Here is a tiny trained network, its code and every weight. The questions are about switching its units off for an input and a class, where a switched-off unit gives its printed mean instead of its output.

import numpy as np


def w(rows, s, z=0):
    codes = np.array(rows[::2]) - 128.0
    scale = np.full(codes.shape[1], s)
    scale[-1] = z or s
    return codes * scale


def f(y):
    return y / 2 * (1 + np.tanh(0.7978845608 * (y + 0.044715 * y**3)))


def log_softmax(a):
    a = a - a.max(-1, keepdims=True)
    return a - np.log(np.exp(a).sum(-1, keepdims=True))


def net(x, mask):
    res = np.array(x, float).reshape(1, 6) / 4 @ E
    y = f(res @ A[0][:, :-1].T + A[0][:, -1])
    res = res + np.where(mask, y, B[0][:, -1]) @ B[0][:, :-1]
    return log_softmax(res[-1] @ U[:, :-1].T + U[:, -1])


A, B = {}, {}
E = w([
[117,189,6,162,136],'x0',
[149,125,156,242,31],'x1',
[50,242,152,39,56],'x2',
[254,144,97,68,90],'x3',
[120,108,116,124,105],'x4',
[127,133,133,129,132],'x5',
],0.0068)
A[0] = w([
[182,110,129,160,131,170],'N1',
[164,106,172,91,106,141],'N2',
[132,162,151,180,121,216],'N3',
[140,131,160,194,74,236],'N4',
[135,132,76,109,132,224],'N5',
[128,109,160,115,147,59],'N6',
[112,124,145,103,84,45],'N7',
[135,136,82,152,150,63],'N8',
[133,108,188,122,122,66],'N9',
[7,80,165,172,153,144],'N10',
[178,91,121,147,165,79],'N11',
[132,73,155,120,127,125],'N12',
[129,157,96,141,131,88],'N13',
[140,142,161,122,152,255],'N14',
[154,143,168,166,97,161],'N15',
[116,148,137,88,86,127],'N16',
[42,149,146,117,99,152],'N17',
[114,119,70,130,112,100],'N18',
[117,105,131,71,176,155],'N19',
[130,162,132,67,67,158],'N20',
[128,92,133,142,131,44],'N21',
[121,72,99,148,122,66],'N22',
[116,130,130,155,75,134],'N23',
[85,121,141,152,145,48],'N24',
[114,157,142,124,89,101],'N25',
[123,142,80,144,113,90],'N26',
[131,95,89,142,150,129],'N27',
[162,110,106,99,120,101],'N28',
[141,169,80,132,133,161],'N29',
[69,104,131,146,149,163],'N30',
[135,89,180,92,111,159],'N31',
[203,128,111,95,97,176],'N32',
[97,102,93,64,163,210],'N33',
[164,90,128,138,145,76],'N34',
[145,101,129,162,144,49],'N35',
[113,196,167,132,107,50],'N36',
[120,114,129,100,151,125],'N37',
[156,142,122,94,84,106],'N38',
[114,142,71,157,148,91],'N39',
[99,124,118,127,190,160],'N40',
],0.017,0.0053)
B[0] = w([
[90,121,53,144,158,201],'N1',
[111,176,130,203,57,190],'N2',
[149,69,35,94,87,198],'N3',
[104,90,65,69,83,255],'N4',
[106,116,104,167,71,186],'N5',
[88,191,138,113,106,138],'N6',
[65,193,118,100,153,147],'N7',
[2,159,170,102,117,150],'N8',
[77,183,177,105,74,163],'N9',
[154,164,75,202,106,249],'N10',
[13,164,118,137,209,191],'N11',
[29,152,118,149,116,172],'N12',
[66,149,196,105,83,145],'N13',
[76,74,96,119,66,188],'N14',
[116,110,71,78,94,196],'N15',
[61,130,104,158,178,193],'N16',
[91,125,76,183,164,215],'N17',
[32,151,151,136,90,149],'N18',
[137,107,64,78,85,191],'N19',
[43,102,94,169,198,239],'N20',
[55,205,130,113,172,139],'N21',
[96,168,93,89,187,160],'N22',
[99,105,88,77,142,176],'N23',
[213,216,127,148,117,146],'N24',
[64,125,85,99,154,169],'N25',
[57,151,174,96,84,154],'N26',
[26,120,107,128,138,169],'N27',
[163,148,85,175,138,149],'N28',
[63,132,138,164,76,182],'N29',
[182,147,71,190,98,184],'N30',
[51,134,151,147,71,197],'N31',
[181,157,77,228,97,214],'N32',
[129,71,79,84,83,210],'N33',
[75,172,99,128,172,168],'N34',
[59,148,117,65,189,161],'N35',
[60,136,93,118,198,180],'N36',
[138,125,121,82,98,146],'N37',
[144,166,54,184,181,177],'N38',
[60,155,168,142,80,167],'N39',
[140,111,76,124,111,177],'N40',
],0.0078,0.0099)
U = w([
[74,159,125,136,213,72],'0',
[109,123,123,150,102,255],'1',
[114,89,105,106,89,119],'2',
[67,225,206,140,35,89],'3',
[148,160,119,215,124,131],'4',
[96,54,141,185,123,236],'5',
[139,91,163,133,118,98],'6',
[210,94,247,121,166,1],'7',
],0.012,0.006)

Each question gives the input, the list of numbers given to net, and the class t.
The units are the neurons (one row each of A and B). Each row of codes is followed by its name. A weight is (code - 128) times the scale printed after its matrix; where a second scale follows, it is the last column's (A, B and U).
mask holds one flag per neuron, in row order. A switched-off neuron (its flag False) gives its mean, the last column of its row in B, instead of its output. The means were averaged over made-up inputs and are rounded, as every weight is.
A unit's drop is (log p(t) with every unit on - log p(t) with that unit switched off) / (log p(t) with every unit on - log p(t) with every unit switched off).
The circuit of an input: a set's keep is (log p(t) with only the set's units on - log p(t) with every unit switched off) / (log p(t) with every unit on - log p(t) with every unit switched off). Starting from the 12 units with the biggest drops (on a tie, the unit counted first), units are removed one at a time, each time the one whose removal leaves the highest keep (on an exact tie, the one counted first), for as long as the keep stays at least 0.8.
units of the circuit, in order: the units of the circuit, biggest drop first
most important unit: the unit with the biggest drop
top k neurons: the k neurons with the biggest drops, biggest first
input [0,-4,-5,-6,-2,-1], class 4: units of the circuit, in order -> N10, N30
input [1,-7,-2,-6,-1,-3], class 2: units of the circuit, in order -> N33, N19
input [-6,1,1,3,3,-6], class 3: units of the circuit, in order -> N2, N31
input [8,0,-8,-7,8,7], class 0: most important unit -> N22
input [-6,6,-1,-5,-4,5], class 2: units of the circuit, in order -> N4, N15
input [-4,1,4,2,-4,5], class 5: top 2 neurons -> N20, N11
input [-4,-7,-5,-3,4,1], class 2: top 2 neurons -> N19, N33
input [5,-1,-2,-7,1,-5], class 4: top 2 neurons -> N10, N30
input [-3,5,6,-3,2,-1], class 0: units of the circuit, in order -> N36, N17
input [3,4,-5,8,1,-8], class 4: top 2 neurons -> N32, N28
input [-7,6,-6,8,6,6], class 4: top 4 neurons -> N32, N2, N1, N28
input [4,-6,3,-7,-8,5], class 1: top 2 neurons -> N33, N32
input [3,8,1,-5,5,-4], class 2: units of the circuit, in order -> N4, N3
input [-6,8,6,6,-8,8], class 1: top 2 neurons -> N2, N32
input [-7,1,-1,7,2,7], class 3: units of the circuit, in order -> N31, N2
input [8,-4,7,-2,-2,-2], class 3: units of the circuit, in order -> N29
input [-6,8,-6,-7,7,-1], class 2: units of the circuit, in order -> N4, N15
input [-4,-2,-8,8,-1,3], class 0: top 2 neurons -> N11, N34
input [4,6,3,-5,1,6], class 2: top 2 neurons -> N4, N3
input [3,-5,-8,-1,4,8], class 0: units of the circuit, in order -> N11
